Below are the code and all the weights of a small trained network. Each question names an input and a target symbol and asks about switching units off, where a switched-off unit gives its printed mean instead of its output.

import numpy as np


def w(rows, s, z=0):
    codes = np.array(rows[::2]) - 128.0
    scale = np.full(codes.shape[1], s)
    scale[-1] = z or s
    return codes * scale


def norm(h):
    return h / np.sqrt((h * h).mean(-1, keepdims=True) + 1e-5)


def f(y):
    return np.maximum(y, 0)


def softmax(a):
    e = np.exp(a - a.max(-1, keepdims=True))
    return e / e.sum(-1, keepdims=True)


def log_softmax(a):
    a = a - a.max(-1, keepdims=True)
    return a - np.log(np.exp(a).sum(-1, keepdims=True))


def net(x, mask):
    ids = ['αγδζθφω'.index(c) for c in x.split()]
    T = len(ids)
    res = E[ids] + P[:T]
    q, k, v = (norm(res) @ M[0].T for M in (Q, K, V))
    z = softmax(np.where(np.tri(T) > 0, q @ k.T / 3**0.5, -1e9)) @ v
    res = res + np.where(mask[0], z, O[0][:, -1]) @ O[0][:, :-1]
    y = f(norm(res) @ A[0][:, :-1].T + A[0][:, -1])
    res = res + np.where(mask[1:13], y, B[0][:, -1]) @ B[0][:, :-1]
    return log_softmax(norm(res)[-1] @ U[:, :-1].T + U[:, -1])


Q, K, V, O, A, B = {}, {}, {}, {}, {}, {}
E = w([
[29,146,59,164,202,140,165,119,74],'α',
[159,186,78,86,147,75,98,188,84],'γ',
[78,208,104,134,147,8,172,94,116],'δ',
[144,132,121,185,210,116,97,209,24],'ζ',
[213,126,121,109,158,131,28,77,73],'θ',
[13,126,116,141,197,51,77,176,198],'φ',
[138,181,60,60,83,49,93,102,163],'ω',
],0.014)
P = w([
[87,103,255,145,50,175,86,154,178],'0',
[143,108,208,190,181,48,101,127,64],'1',
[150,102,189,161,189,65,111,120,71],'2',
[133,109,171,150,200,89,121,111,85],'3',
[123,120,144,116,199,118,121,119,92],'4',
[117,163,124,113,176,111,125,93,121],'5',
[108,155,111,117,177,138,122,90,110],'6',
[109,181,91,128,150,141,105,82,138],'7',
[70,172,93,131,162,144,138,74,155],'8',
[116,213,73,145,143,156,114,80,156],'9',
[91,182,65,143,147,157,129,80,163],'10',
[87,185,63,157,141,161,123,75,169],'11',
[110,219,51,176,126,165,102,66,171],'12',
],0.0091)
Q[0] = w([
[70,244,98,168,167,142,87,54,2],'head 0',
[93,187,176,178,194,160,132,144,122],'head 0',
[212,77,194,93,101,217,190,82,203],'head 0',
],0.0072)
K[0] = w([
[131,70,254,93,70,198,125,114,119],'head 0',
[100,144,121,178,200,193,90,128,152],'head 0',
[185,81,10,69,216,106,203,102,49],'head 0',
],0.009)
V[0] = w([
[99,184,152,210,158,113,142,7,45],'head 0',
[169,132,99,82,76,141,93,1,142],'head 0',
[196,99,118,170,126,209,112,187,17],'head 0',
],0.0084)
O[0] = w([
[28,71,99,127,91,179,44,130,90,236],'head 0',
[57,233,167,148,195,150,124,107,129,4],'head 0',
[106,180,84,101,146,116,142,246,122,19],'head 0',
],0.011,0.0044)
A[0] = w([
[121,142,82,137,148,181,141,113,62,251],'neuron 0',
[147,170,249,204,157,173,191,105,151,42],'neuron 1',
[110,140,141,28,44,134,112,111,181,173],'neuron 2',
[142,77,137,197,145,99,169,135,145,190],'neuron 3',
[63,174,81,127,135,191,133,132,126,6],'neuron 4',
[67,206,172,152,148,98,129,196,136,80],'neuron 5',
[60,87,133,141,145,121,105,118,147,201],'neuron 6',
[128,140,125,147,138,58,198,161,81,82],'neuron 7',
[165,174,177,85,153,110,179,152,180,246],'neuron 8',
[127,128,79,148,199,155,188,135,72,160],'neuron 9',
[166,129,98,138,144,101,121,178,164,69],'neuron 10',
[104,149,168,163,151,126,80,62,148,155],'neuron 11',
],0.013,0.0027)
B[0] = w([
[161,154,142,114,140,97,121,78,194,243],'neuron 0',
[98,25,186,255,96,149,116,214,46,195],'neuron 1',
[125,109,99,156,155,72,89,132,72,174],'neuron 2',
[180,151,93,62,123,102,137,65,125,177],'neuron 3',
[91,87,188,132,38,163,131,170,134,187],'neuron 4',
[157,64,182,42,112,43,83,151,127,183],'neuron 5',
[156,158,94,85,135,135,71,43,52,255],'neuron 6',
[125,90,145,130,75,72,71,141,69,163],'neuron 7',
[158,153,117,170,154,125,48,51,67,179],'neuron 8',
[141,190,140,55,137,175,126,59,130,200],'neuron 9',
[106,157,71,106,117,252,160,140,82,153],'neuron 10',
[94,199,30,122,119,172,162,185,199,235],'neuron 11',
],0.0099,0.0087)
U = w([
[119,36,149,167,60,126,65,108,2,215],'α',
[138,206,51,123,239,102,120,97,39,21],'γ',
[66,227,46,92,93,223,175,55,130,135],'δ',
[114,105,52,122,127,168,204,191,85,101],'ζ',
[99,153,186,95,118,110,112,136,122,29],'θ',
[184,47,130,132,115,120,200,104,195,253],'φ',
[95,135,131,211,156,157,154,131,76,100],'ω',
],0.0068,0.0021)

Each question gives the input, a string of symbols that net reads in full, and the target symbol t.
The units are the heads (3 rows each of Q, K, V and O) and the neurons (one row each of A and B). Each row of codes is followed by its name. A weight is (code - 128) times the scale printed after its matrix; where a second scale follows, it is the last column's (O, A, B and U).
mask holds one flag per unit, heads first, then neurons. A switched-off unit (its flag False) gives its mean, the last column of its rows in O or B, instead of its output. The means were averaged over made-up inputs and are rounded, as every weight is.
A unit's drop is (log p(t) with every unit on - log p(t) with that unit switched off) / (log p(t) with every unit on - log p(t) with every unit switched off).
The circuit of an input: a set's keep is (log p(t) with only the set's units on - log p(t) with every unit switched off) / (log p(t) with every unit on - log p(t) with every unit switched off). Starting from the 12 units with the biggest drops (on a tie, the unit counted first), units are removed one at a time, each time the one whose removal leaves the highest keep (on an exact tie, the one counted first), for as long as the keep stays at least 0.8.
units of the circuit, in order: the units of the circuit, biggest drop first
k most important neurons: the k neurons with the biggest drops, biggest first
drop of u: that unit's drop, to one decimal
input δ θ α α ω ω α ζ θ δ ω α ζ, target δ: 2 most important neurons -> neuron 11; neuron 1
input ζ δ α α α φ ζ φ, target ζ: units of the circuit, in order -> head 0
input δ θ ζ δ α γ, target δ: 3 most important neurons -> neuron 11; neuron 1; neuron 5
input θ α ω, target θ: units of the circuit, in order -> head 0; neuron 5
input θ ζ ζ φ γ ζ ω, target θ: 2 most important neurons -> neuron 5; neuron 4
input γ φ α θ θ, target γ: 2 most important neurons -> neuron 1; neuron 4
input δ ζ ω θ, target δ: units of the circuit, in order -> neuron 11; head 0; neuron 1
input ω θ ω θ α δ, target ω: units of the circuit, in order -> head 0; neuron 1
input ζ α φ φ α ζ ω ω α α ω θ, target ζ: 2 most important neurons -> neuron 6; neuron 10
input γ θ θ ζ φ, target γ: units of the circuit, in order -> neuron 8; head 0
input ζ α α α δ θ φ α φ α ω, target ζ: units of the circuit, in order -> head 0; neuron 6
input ζ α δ ζ α δ δ, target ζ: 2 most important neurons -> neuron 10; neuron 6
input δ δ θ θ, target δ: units of the circuit, in order -> head 0; neuron 11; neuron 1
input ζ ζ ω θ, target ζ: units of the circuit, in order -> head 0; neuron 10
input ω γ ω α α α ω φ, target ω: units of the circuit, in order -> head 0; neuron 1; neuron 11
input ω φ θ α, target ω: 3 most important neurons -> neuron 1; neuron 11; neuron 6
input θ α ω α θ α γ θ θ ζ, target θ: units of the circuit, in order -> head 0; neuron 5; neuron 4
input ω α γ α θ φ ω, target ω: 2 most important neurons -> neuron 1; neuron 6
input γ α θ α φ φ ω φ ζ δ α α φ, target γ: units of the circuit, in order -> head 0; neuron 8
input φ α α α ζ α φ δ α ω φ ζ θ, target φ: units of the circuit, in order -> head 0; neuron 6
input φ ω α ω θ α θ φ γ, target φ: drop of head 0 -> 0.7
input φ γ θ φ α, target φ: drop of neuron 10 -> 0.0
input δ φ δ α θ θ φ, target δ: drop of neuron 8 -> 0.1
